[[  9 -15  -2 -40   5  -5  -8   9 -10  -9]
 [-14   1  39  45  48  26 -46  37 -17 -16]
 [ -3   4 -36  21  19  14 -24 -20   8   2]
 [-11 -20 -42  20 -10  55 -24  30 -31  15]
 [-17   7   1  34  41 -16  18 -30  -6 -49]]
|
[[-14   1  39  45  48  26 -46  37 -17 -16]
 [-17   7   1  34  41 -16  18 -30  -6 -49]
 [  9 -15  -2 -40   5  -5  -8   9 -10  -9]
 [ -3   4 -36  21  19  14 -24 -20   8   2]
 [-11 -20 -42  20 -10  55 -24  30 -31  15]]

[[ -3  21  -8 -29  16 -20  11  17  10]
 [  3   7 -19 -18   3  -5  14  33   9]
 [-12  43  25 -22  15 -21 -18 -21 -15]
 [  2 -34   0  20 -19   5  -3  -9  -2]
 [-11  50  23  -9  19 -14 -22  -1 -15]
 [ -3 -18  -3   5   2   8   4   1   7]]
|
[[-12  43  25 -22  15 -21 -18 -21 -15]
 [-11  50  23  -9  19 -14 -22  -1 -15]
 [  2 -34   0  20 -19   5  -3  -9  -2]
 [ -3 -18  -3   5   2   8   4   1   7]
 [ -3  21  -8 -29  16 -20  11  17  10]
 [  3   7 -19 -18   3  -5  14  33   9]]

[[ -5  17   9  10 -27   2 -21]
 [ -4 -12   4   1  -4  16  18]
 [ 10 -22 -12  12  -3  17  28]
 [ -7  -9   8  10 -13  20   5]
 [-25  -5  19 -19  11 -22  -8]
 [-15  -1  16 -18  -7  26  25]
 [-26  12  23 -27  11 -48 -30]
 [ 29  45 -23  26 -13 -27 -63]
 [ 19  25 -15  27 -28  -6 -36]]
|
[[-26  12  23 -27  11 -48 -30]
 [-25  -5  19 -19  11 -22  -8]
 [-15  -1  16 -18  -7  26  25]
 [ -5  17   9  10 -27   2 -21]
 [ -7  -9   8  10 -13  20   5]
 [ -4 -12   4   1  -4  16  18]
 [ 10 -22 -12  12  -3  17  28]
 [ 19  25 -15  27 -28  -6 -36]
 [ 29  45 -23  26 -13 -27 -63]]

[[  2   8  -7   0  26  20  -7 -12  20  -6  -9 -31]
 [ -2   8  -5 -17  24 -17 -40  -4 -21  29 -17  -4]
 [-16  12  31 -15   8 -11  11  37  14  14 -22  12]
 [-13 -20   0  26 -14 -45  23  11  12  39 -30 -10]
 [-19  18  -3   4  20   3   3   5  23  -2  15  17]]
|
[[-16  12  31 -15   8 -11  11  37  14  14 -22  12]
 [-13 -20   0  26 -14 -45  23  11  12  39 -30 -10]
 [-19  18  -3   4  20   3   3   5  23  -2  15  17]
 [ -2   8  -5 -17  24 -17 -40  -4 -21  29 -17  -4]
 [  2   8  -7   0  26  20  -7 -12  20  -6  -9 -31]]

[[ 11  13  10  12  26 -16   8  15 -13  19  25  15  16]
 [ 10  12  20   7   5   1  18  -3 -43 -16  15  10  12]
 [ 17 -13  13  12  -7  22  -5  12 -18  -3 -23   9  -9]
 [ 11  15  23  21  -8  21   3  23 -50  -5  -3  11 -14]
 [  6  19  -2 -13 -11  -3  -9  26  14   2  17  -1  -1]
 [  1  -5  -1  13 -32  16  25  10  -7 -40   4   5 -10]]
|
[[ 11  15  23  21  -8  21   3  23 -50  -5  -3  11 -14]
 [ 10  12  20   7   5   1  18  -3 -43 -16  15  10  12]
 [ 17 -13  13  12  -7  22  -5  12 -18  -3 -23   9  -9]
 [ 11  13  10  12  26 -16   8  15 -13  19  25  15  16]
 [  1  -5  -1  13 -32  16  25  10  -7 -40   4   5 -10]
 [  6  19  -2 -13 -11  -3  -9  26  14   2  17  -1  -1]]

[[-11   0  51 -49 -13 -50  -2  -7  25 -21]
 [ 44 -28  29 -20 -19 -21  14  23  10 -35]
 [ 21 -28  46  -3 -54  -3  38  27 -21 -19]
 [  7  10  11  27 -26  18  20  36 -30 -19]]
|
[[-11   0  51 -49 -13 -50  -2  -7  25 -21]
 [ 21 -28  46  -3 -54  -3  38  27 -21 -19]
 [ 44 -28  29 -20 -19 -21  14  23  10 -35]
 [  7  10  11  27 -26  18  20  36 -30 -19]]

[[  9  -6 -14   8  10   0 -12   5  -7]
 [ 10   3  37 -12  19 -32  43  -8 -16]
 [-15 -17 -36  20 -11  19 -27   2   0]
 [ 14   6  18 -18   4   6   9   0  15]
 [  4 -15  14 -18  15 -30  54 -26 -25]
 [ 19  -7   5   8  24 -32  14  -1 -27]]
|
[[ 10   3  37 -12  19 -32  43  -8 -16]
 [ 14   6  18 -18   4   6   9   0  15]
 [  4 -15  14 -18  15 -30  54 -26 -25]
 [ 19  -7   5   8  24 -32  14  -1 -27]
 [  9  -6 -14   8  10   0 -12   5  -7]
 [-15 -17 -36  20 -11  19 -27   2   0]]

[[ -8  -7  37   2 -37]
 [ 36 -30  -4  14  25]
 [ 28  24 -32  18 -12]
 [-63  34 -11  -7  27]
 [  0 -24   7  -4   0]
 [  9   8 -17 -22  21]]
|
[[ -8  -7  37   2 -37]
 [  0 -24   7  -4   0]
 [ 36 -30  -4  14  25]
 [-63  34 -11  -7  27]
 [  9   8 -17 -22  21]
 [ 28  24 -32  18 -12]]
---
[[ 29 -21 -16 -20 -18   2   5  -7 -46]
 [-17 -27  -3 -18  -6  22   7 -29  -1]]
|
[[-17 -27  -3 -18  -6  22   7 -29  -1]
 [ 29 -21 -16 -20 -18   2   5  -7 -46]]

[[ 16  45]
 [-50 -43]
 [ 52  55]
 [-45 -61]]
|
[[-45 -61]
 [-50 -43]
 [ 16  45]
 [ 52  55]]

[[-27 -12]
 [ -4 -36]
 [ -9  11]
 [ -8  35]
 [ 48  -6]
 [ 21  29]
 [ 27 -22]
 [ 27  23]
 [-35 -38]
 [-42  43]
 [ 52  -5]
 [ 19 -18]]
|
[[-35 -38]
 [ -4 -36]
 [ 27 -22]
 [ 19 -18]
 [-27 -12]
 [ 48  -6]
 [ 52  -5]
 [ -9  11]
 [ 27  23]
 [ 21  29]
 [ -8  35]
 [-42  43]]

[[ 24  36 -32  13]
 [ 37  -5 -24 -18]
 [-21 -14  44   4]
 [  3 -51  12 -28]]
|
[[  3 -51  12 -28]
 [-21 -14  44   4]
 [ 37  -5 -24 -18]
 [ 24  36 -32  13]]

[[  3  11  49 -29 -17  11]
 [  1  23  46 -24 -25  -8]
 [ 31   3 -25  28  -6 -29]
 [ 44 -19  33 -11  -6 -20]
 [ 27 -24  43 -26   1   8]
 [ 30 -29 -29  24  16 -18]
 [ 48 -27  -6  14   5 -24]
 [ 32 -26 -29  25  14 -21]
 [ 39 -35  27 -16  11   0]
 [  0  35  17   4 -29 -25]
 [ 41  -9  39 -14 -13 -21]]
|
[[ 39 -35  27 -16  11   0]
 [ 30 -29 -29  24  16 -18]
 [ 48 -27  -6  14   5 -24]
 [ 32 -26 -29  25  14 -21]
 [ 27 -24  43 -26   1   8]
 [ 44 -19  33 -11  -6 -20]
 [ 41  -9  39 -14 -13 -21]
 [ 31   3 -25  28  -6 -29]
 [  3  11  49 -29 -17  11]
 [  1  23  46 -24 -25  -8]
 [  0  35  17   4 -29 -25]]

[[-21  27 -33  10  56   8  -3  34  -2  -4   4   2]
 [ 23 -10  24  -5  26  22 -29   9  28   4  15   0]
 [ 31  -4 -16  24  20  20 -11  -7   2  44 -23 -20]
 [ 21 -22   7  -4  14  19 -12  -6   3  14  -6  -2]
 [ 23  -1  17  -8  24  41 -23  17  20  12  11   5]
 [ 17  24   2  12  19  18 -23  16  34  10   3   1]]
|
[[ 21 -22   7  -4  14  19 -12  -6   3  14  -6  -2]
 [ 23 -10  24  -5  26  22 -29   9  28   4  15   0]
 [ 31  -4 -16  24  20  20 -11  -7   2  44 -23 -20]
 [ 23  -1  17  -8  24  41 -23  17  20  12  11   5]
 [ 17  24   2  12  19  18 -23  16  34  10   3   1]
 [-21  27 -33  10  56   8  -3  34  -2  -4   4   2]]
